[[141 121 134 125 124 156 132 129 125 133 114]
 [139 134 135 129 128 123 129 122 148 124 145]]
|
[[141 139]
 [121 134]
 [134 135]
 [125 129]
 [124 128]
 [156 123]
 [132 129]
 [129 122]
 [125 148]
 [133 124]
 [114 145]]

[[135 135 120 135 135 126 124 124 122 129 132 133 132]
 [118 116 138 111 118 143 145 126 146 142 116 115 114]
 [136 143 132 145 134 119 118 137 119 107 134 134 142]]
|
[[135 118 136]
 [135 116 143]
 [120 138 132]
 [135 111 145]
 [135 118 134]
 [126 143 119]
 [124 145 118]
 [124 126 137]
 [122 146 119]
 [129 142 107]
 [132 116 134]
 [133 115 134]
 [132 114 142]]

[[112 114 111 128 122 130 118 145 115 123 142 123 139 133 120]
 [109 109 114 126 125 130 118 137 128 126 132 123 146 129 117]
 [137 133 134 123 127 119 139 113 124 134 116 116 135 110 133]
 [133 128 132 123 129 121 134 117 129 132 116 122 135 114 128]
 [130 125 132 122 129 121 134 113 119 134 116 134 139 110 128]
 [115 112 121 127 132 134 115 137 135 125 132 107 135 143 115]]
|
[[112 109 137 133 130 115]
 [114 109 133 128 125 112]
 [111 114 134 132 132 121]
 [128 126 123 123 122 127]
 [122 125 127 129 129 132]
 [130 130 119 121 121 134]
 [118 118 139 134 134 115]
 [145 137 113 117 113 137]
 [115 128 124 129 119 135]
 [123 126 134 132 134 125]
 [142 132 116 116 116 132]
 [123 123 116 122 134 107]
 [139 146 135 135 139 135]
 [133 129 110 114 110 143]
 [120 117 133 128 128 115]]

[[116 138 135]
 [142 123 132]
 [124 133 112]
 [122 141 141]
 [125 121 105]
 [141 140 134]
 [131 116 104]]
|
[[116 142 124 122 125 141 131]
 [138 123 133 141 121 140 116]
 [135 132 112 141 105 134 104]]

[[137 118 137 118]
 [120 132 131 132]
 [135 117 137 117]
 [142 111 124 106]
 [123 135 120 136]
 [121 135 118 134]
 [119 139 119 139]
 [144 110 127 112]]
|
[[137 120 135 142 123 121 119 144]
 [118 132 117 111 135 135 139 110]
 [137 131 137 124 120 118 119 127]
 [118 132 117 106 136 134 139 112]]

[[153 135 130 128 126 124 120 120 117 115 114]
 [121 131 131 122 122 122 123 124 124 125 125]
 [146 140 138 134 128 124 122 120 119 114 113]
 [112 121 121 120 122 124 127 129 132 135 136]
 [109 117 118 119 123 129 132 135 136 138 137]
 [126 127 125 129 131 131 129 129 126 126 125]
 [150 136 129 127 125 126 121 122 118 116 116]
 [138 134 133 127 126 127 128 127 124 125 121]]
|
[[153 121 146 112 109 126 150 138]
 [135 131 140 121 117 127 136 134]
 [130 131 138 121 118 125 129 133]
 [128 122 134 120 119 129 127 127]
 [126 122 128 122 123 131 125 126]
 [124 122 124 124 129 131 126 127]
 [120 123 122 127 132 129 121 128]
 [120 124 120 129 135 129 122 127]
 [117 124 119 132 136 126 118 124]
 [115 125 114 135 138 126 116 125]
 [114 125 113 136 137 125 116 121]]
---
[[126 135 145 119 130 123]
 [130 112 124 150 105 115]]
|
[[123 126 135 145 119 130]
 [115 130 112 124 150 105]]

[[135 117 122 136]
 [114 135 137 116]
 [109 143 144  98]
 [113 143 136 114]
 [142 118 117 144]
 [147 113 117 146]]
|
[[136 135 117 122]
 [116 114 135 137]
 [ 98 109 143 144]
 [114 113 143 136]
 [144 142 118 117]
 [146 147 113 117]]

[[103 122 156 147 147 105 107 148 114 106 115 149]
 [114 117 112 106 156 152 105 112 146 135 146 100]
 [108 106 119  98 109 117 108 140 111 136 135 120]]
|
[[149 103 122 156 147 147 105 107 148 114 106 115]
 [100 114 117 112 106 156 152 105 112 146 135 146]
 [120 108 106 119  98 109 117 108 140 111 136 135]]

[[121 105 117 131 125 118 126 126 124 129 114 137 128 127]
 [124 124 136 128 134 128 126 145 129 155 122 126 131 127]]
|
[[127 121 105 117 131 125 118 126 126 124 129 114 137 128]
 [127 124 124 136 128 134 128 126 145 129 155 122 126 131]]

[[119 137 154 132 116 107 130 136]
 [117 130 147 128 116 122 132 130]
 [128 137 150 142 123 117 118 139]]
|
[[136 119 137 154 132 116 107 130]
 [130 117 130 147 128 116 122 132]
 [139 128 137 150 142 123 117 118]]

[[119 109]
 [140 151]
 [141 142]
 [140 151]]
|
[[109 119]
 [151 140]
 [142 141]
 [151 140]]

[[143 144 113 128 113 117]
 [122 119 132 121 132 130]
 [144 144 111 128 113 116]
 [135 135 121 131 121 121]
 [128 131 128 150 129 131]
 [127 125 127 117 129 126]
 [121 119 134 122 134 131]
 [129 130 127 146 128 131]
 [124 121 132 120 131 130]
 [125 122 131 119 132 129]
 [142 143 113 127 113 117]
 [122 124 135 135 135 135]]
|
[[117 143 144 113 128 113]
 [130 122 119 132 121 132]
 [116 144 144 111 128 113]
 [121 135 135 121 131 121]
 [131 128 131 128 150 129]
 [126 127 125 127 117 129]
 [131 121 119 134 122 134]
 [131 129 130 127 146 128]
 [130 124 121 132 120 131]
 [129 125 122 131 119 132]
 [117 142 143 113 127 113]
 [135 122 124 135 135 135]]
---
[[145 114 144 136 130 117 112 131 114 114 144 118 113]
 [107 139 107 121 129 132 142 128 137 136 106 139 144]
 [129 122 130 135 154 109 124 144 120 118 128 132 130]
 [105 140 107 120 129 135 143 127 138 138 105 139 144]
 [116 136 118 127 142 124 137 139 134 131 117 139 140]
 [131 120 132 135 150 109 123 143 119 117 130 131 127]
 [136 122 137 140 153 114 123 148 119 115 133 134 129]]
|
[[136 122 137 140 153 114 123 148 119 115 133 134 129]
 [145 114 144 136 130 117 112 131 114 114 144 118 113]
 [107 139 107 121 129 132 142 128 137 136 106 139 144]
 [129 122 130 135 154 109 124 144 120 118 128 132 130]
 [105 140 107 120 129 135 143 127 138 138 105 139 144]
 [116 136 118 127 142 124 137 139 134 131 117 139 140]
 [131 120 132 135 150 109 123 143 119 117 130 131 127]]

[[128 116 128 136 118 133 109]
 [154 128 115 117 128 122 135]
 [157 116 128 128 131 128 128]
 [122 111 116 137 128 132 116]
 [128 133 129 129 137 119 151]
 [122 127 116 128 111 122 119]
 [140 129 132 123 128 118 153]]
|
[[140 129 132 123 128 118 153]
 [128 116 128 136 118 133 109]
 [154 128 115 117 128 122 135]
 [157 116 128 128 131 128 128]
 [122 111 116 137 128 132 116]
 [128 133 129 129 137 119 151]
 [122 127 116 128 111 122 119]]

[[120 138 127 114 135 128 121 122 117]
 [125 139 127 115 132 127 119 119 107]
 [121 139 128 116 134 127 122 122 111]
 [127 139 126 115 130 128 118 121 104]
 [123 138 131 116 132 128 122 122 112]
 [118 135 130 115 134 130 125 124 115]
 [120 136 128 114 133 127 122 126 113]]
|
[[120 136 128 114 133 127 122 126 113]
 [120 138 127 114 135 128 121 122 117]
 [125 139 127 115 132 127 119 119 107]
 [121 139 128 116 134 127 122 122 111]
 [127 139 126 115 130 128 118 121 104]
 [123 138 131 116 132 128 122 122 112]
 [118 135 130 115 134 130 125 124 115]]

[[134 134 139 129 133 121 125 130]
 [121 129 139 123 135 133 122 130]
 [128 127 142 129 127 128 131 127]
 [120 130 137 128 119 139 138 132]
 [137 127 141 133 120 118 139 128]
 [130 125 149 129 122 137 127 122]
 [128 125 146 128 126 129 130 124]]
|
[[128 125 146 128 126 129 130 124]
 [134 134 139 129 133 121 125 130]
 [121 129 139 123 135 133 122 130]
 [128 127 142 129 127 128 131 127]
 [120 130 137 128 119 139 138 132]
 [137 127 141 133 120 118 139 128]
 [130 125 149 129 122 137 127 122]]

[[126 129 128 129 123 130 133 123 123]
 [124 132 131 130 128 126 129 127 132]
 [129 128 130 126 132 129 125 130 131]
 [137 114 126 126 119 133 119 135 117]
 [141 119 131 119 136 136 115 139 128]
 [124 129 123 133 121 125 135 122 123]
 [128 132 136 125 132 131 125 130 133]
 [130 129 133 126 134 127 121 134 136]
 [128 118 120 134 107 128 132 124 109]
 [135 124 133 121 133 135 120 134 128]]
|
[[135 124 133 121 133 135 120 134 128]
 [126 129 128 129 123 130 133 123 123]
 [124 132 131 130 128 126 129 127 132]
 [129 128 130 126 132 129 125 130 131]
 [137 114 126 126 119 133 119 135 117]
 [141 119 131 119 136 136 115 139 128]
 [124 129 123 133 121 125 135 122 123]
 [128 132 136 125 132 131 125 130 133]
 [130 129 133 126 134 127 121 134 136]
 [128 118 120 134 107 128 132 124 109]]

[[129 148 158 119 140 118 134 155 144]
 [135 122 140 113 136 150  98 133 106]
 [125 108 106 132 144 121 126 126 113]
 [127 156 136 126 125 138 150 130 132]]
|
[[127 156 136 126 125 138 150 130 132]
 [129 148 158 119 140 118 134 155 144]
 [135 122 140 113 136 150  98 133 106]
 [125 108 106 132 144 121 126 126 113]]
